Below is a small trained network, with its code and all its weights. Each question gives an input and a class and asks what happens when units are switched off, that is, made to give their printed mean instead of their output.

import numpy as np


def w(rows, s, z=0):
    codes = np.array(rows[::2]) - 128.0
    scale = np.full(codes.shape[1], s)
    scale[-1] = z or s
    return codes * scale


def norm(h):
    return h / np.sqrt((h * h).mean(-1, keepdims=True) + 1e-5)


def f(y):
    return np.maximum(y, 0)


def log_softmax(a):
    a = a - a.max(-1, keepdims=True)
    return a - np.log(np.exp(a).sum(-1, keepdims=True))


def net(x, mask):
    res = np.array(x, float).reshape(1, 3) / 4 @ E
    u = 0
    for l in range(3):
        y = f(norm(res) @ A[l][:, :-1].T + A[l][:, -1])
        res = res + np.where(mask[u : u + 7], y, B[l][:, -1]) @ B[l][:, :-1]
        u += 7
    return log_softmax(norm(res)[-1] @ U[:, :-1].T + U[:, -1])


A, B = {}, {}
E = w([
[108,110,139,121,175,99,50,145,69,107,83],'x0',
[192,65,181,98,182,105,167,127,120,99,135],'x1',
[116,121,183,160,105,6,82,71,161,214,187],'x2',
],0.013)
A[0] = w([
[172,95,65,48,138,201,122,153,48,38,61,3],'0.n1',
[145,83,152,88,144,106,68,167,88,129,104,59],'0.n2',
[25,47,141,84,159,88,42,189,44,109,162,23],'0.n3',
[99,31,168,55,180,51,152,123,125,61,102,111],'0.n4',
[112,84,93,180,253,103,47,133,82,183,80,13],'0.n5',
[136,65,178,65,76,85,125,86,109,159,172,133],'0.n6',
[144,57,141,81,190,155,134,237,73,74,114,156],'0.n7',
],0.0065,0.0058)
B[0] = w([
[134,161,24,119,126,153,177,1,135,130,36,230],'0.n1',
[148,149,210,118,111,101,133,205,134,167,119,167],'0.n2',
[35,136,198,109,70,130,95,202,153,117,62,191],'0.n3',
[122,187,138,68,75,151,107,179,174,77,161,223],'0.n4',
[104,115,186,101,123,181,74,106,130,161,95,184],'0.n5',
[126,101,139,116,76,123,66,110,161,143,196,227],'0.n6',
[210,28,35,120,116,168,182,25,148,96,129,254],'0.n7',
],0.0087,0.0065)
A[1] = w([
[81,171,80,158,91,182,167,201,131,116,144,51],'1.n1',
[167,187,63,149,145,137,197,145,158,104,122,152],'1.n2',
[97,129,157,128,207,19,67,175,52,142,70,44],'1.n3',
[104,205,98,149,121,58,97,75,115,180,151,170],'1.n4',
[60,187,102,169,109,178,82,152,98,129,95,40],'1.n5',
[122,115,144,131,254,162,195,145,11,76,76,108],'1.n6',
[139,159,85,139,81,178,209,180,152,190,139,1],'1.n7',
],0.0085,0.0031)
B[1] = w([
[82,145,181,121,171,113,136,206,104,129,153,187],'1.n1',
[91,120,190,69,81,84,67,89,127,97,88,240],'1.n2',
[153,224,189,118,79,202,87,145,158,45,61,187],'1.n3',
[171,119,73,229,170,156,86,144,143,176,116,254],'1.n4',
[169,145,135,79,188,108,131,134,25,214,155,206],'1.n5',
[158,99,53,136,83,157,159,44,76,141,81,188],'1.n6',
[7,137,163,109,125,151,185,96,130,75,144,204],'1.n7',
],0.011,0.0064)
A[2] = w([
[155,97,105,221,167,51,114,101,190,106,186,2],'2.n1',
[203,89,141,88,100,110,158,117,160,64,148,80],'2.n2',
[107,142,138,177,108,143,77,123,104,80,85,111],'2.n3',
[146,113,2,121,140,138,152,130,91,94,46,21],'2.n4',
[207,151,86,198,109,124,79,122,126,141,96,68],'2.n5',
[221,66,138,90,164,145,165,179,145,92,170,5],'2.n6',
[81,138,126,134,106,71,49,97,145,161,96,181],'2.n7',
],0.011,0.003)
B[2] = w([
[116,85,47,143,46,164,215,73,150,160,125,219],'2.n1',
[143,166,79,181,178,77,87,141,90,96,140,238],'2.n2',
[182,109,140,87,190,141,56,139,235,88,100,192],'2.n3',
[149,49,71,107,116,192,178,72,92,203,63,254],'2.n4',
[158,100,155,29,69,48,193,87,136,73,152,203],'2.n5',
[82,139,119,134,246,44,64,94,47,80,165,183],'2.n6',
[180,88,171,143,132,162,144,196,134,158,103,254],'2.n7',
],0.011,0.0081)
U = w([
[206,126,207,120,119,145,33,209,186,129,70,144],'0',
[147,90,37,92,134,190,172,62,89,83,20,158],'1',
[90,195,105,191,176,158,118,222,57,211,161,107],'2',
[179,189,128,175,124,141,171,176,128,69,110,2],'3',
[188,58,95,192,47,108,155,110,198,200,168,123],'4',
[8,166,174,94,93,162,202,149,152,40,146,117],'5',
[171,106,105,130,196,57,89,92,95,28,186,131],'6',
],0.015,0.0088)

Each question gives the input, the list of numbers given to net, and the class t.
The units are the neurons (one row each of A and B). Each row of codes is followed by its name. A weight is (code - 128) times the scale printed after its matrix; where a second scale follows, it is the last column's (A, B and U).
mask holds one flag per neuron, layer by layer. A switched-off neuron (its flag False) gives its mean, the last column of its row in B, instead of its output. The means were averaged over made-up inputs and are rounded, as every weight is.
A unit's drop is (log p(t) with every unit on - log p(t) with that unit switched off) / (log p(t) with every unit on - log p(t) with every unit switched off).
The circuit of an input: a set's keep is (log p(t) with only the set's units on - log p(t) with every unit switched off) / (log p(t) with every unit on - log p(t) with every unit switched off). Starting from the 12 units with the biggest drops (on a tie, the unit counted first), units are removed one at a time, each time the one whose removal leaves the highest keep (on an exact tie, the one counted first), for as long as the keep stays at least 0.8.
circuit, biggest first: the units of the circuit, biggest drop first
unit that matters most: the unit with the biggest drop
k most important neurons: the k neurons with the biggest drops, biggest first
top k neurons in layer l: the k neurons of layer l with the biggest drops, biggest first
drop of u: that unit's drop, to one decimal
input [-5,3,1], class 6: most important neuron : 1.n4
input [0,-2,-1], class 2: circuit, biggest first : 0.n7, 1.n5, 1.n1
input [-8,7,4], class 6: top 3 neurons in layer 2 : 2.n6, 2.n2, 2.n4
input [-2,-5,-4], class 5: 3 most important neurons : 1.n1, 0.n7, 1.n7
input [4,0,8], class 0: circuit, biggest first : 1.n3, 0.n7
input [1,-7,3], class 4: 2 most important neurons : 1.n4, 2.n5
input [3,-6,0], class 2: 3 most important neurons : 1.n5, 1.n2, 1.n1
input [-6,-7,0], class 2: 4 most important neurons : 0.n7, 1.n5, 1.n4, 2.n5
input [-3,5,3], class 6: top 2 neurons in layer 0 : 0.n1, 0.n4
input [-3,8,-2], class 6: 3 most important neurons : 2.n6, 0.n4, 2.n2
input [-2,8,5], class 6: 3 most important neurons : 2.n6, 0.n4, 2.n2
input [-6,2,-3], class 5: top 4 neurons in layer 1 : 1.n7, 1.n2, 1.n4, 1.n1
input [4,-7,7], class 0: 2 most important neurons : 0.n7, 1.n3
input [-8,1,-5], class 5: unit that matters most : 1.n7
input [-1,-3,-1], class 2: 2 most important neurons : 0.n7, 1.n5
input [2,-7,1], class 2: drop of 0.n7 : 0.1
input [-8,7,2], class 6: drop of 2.n6 : 0.1
input [1,0,0], class 0: drop of 0.n3 : 0.2
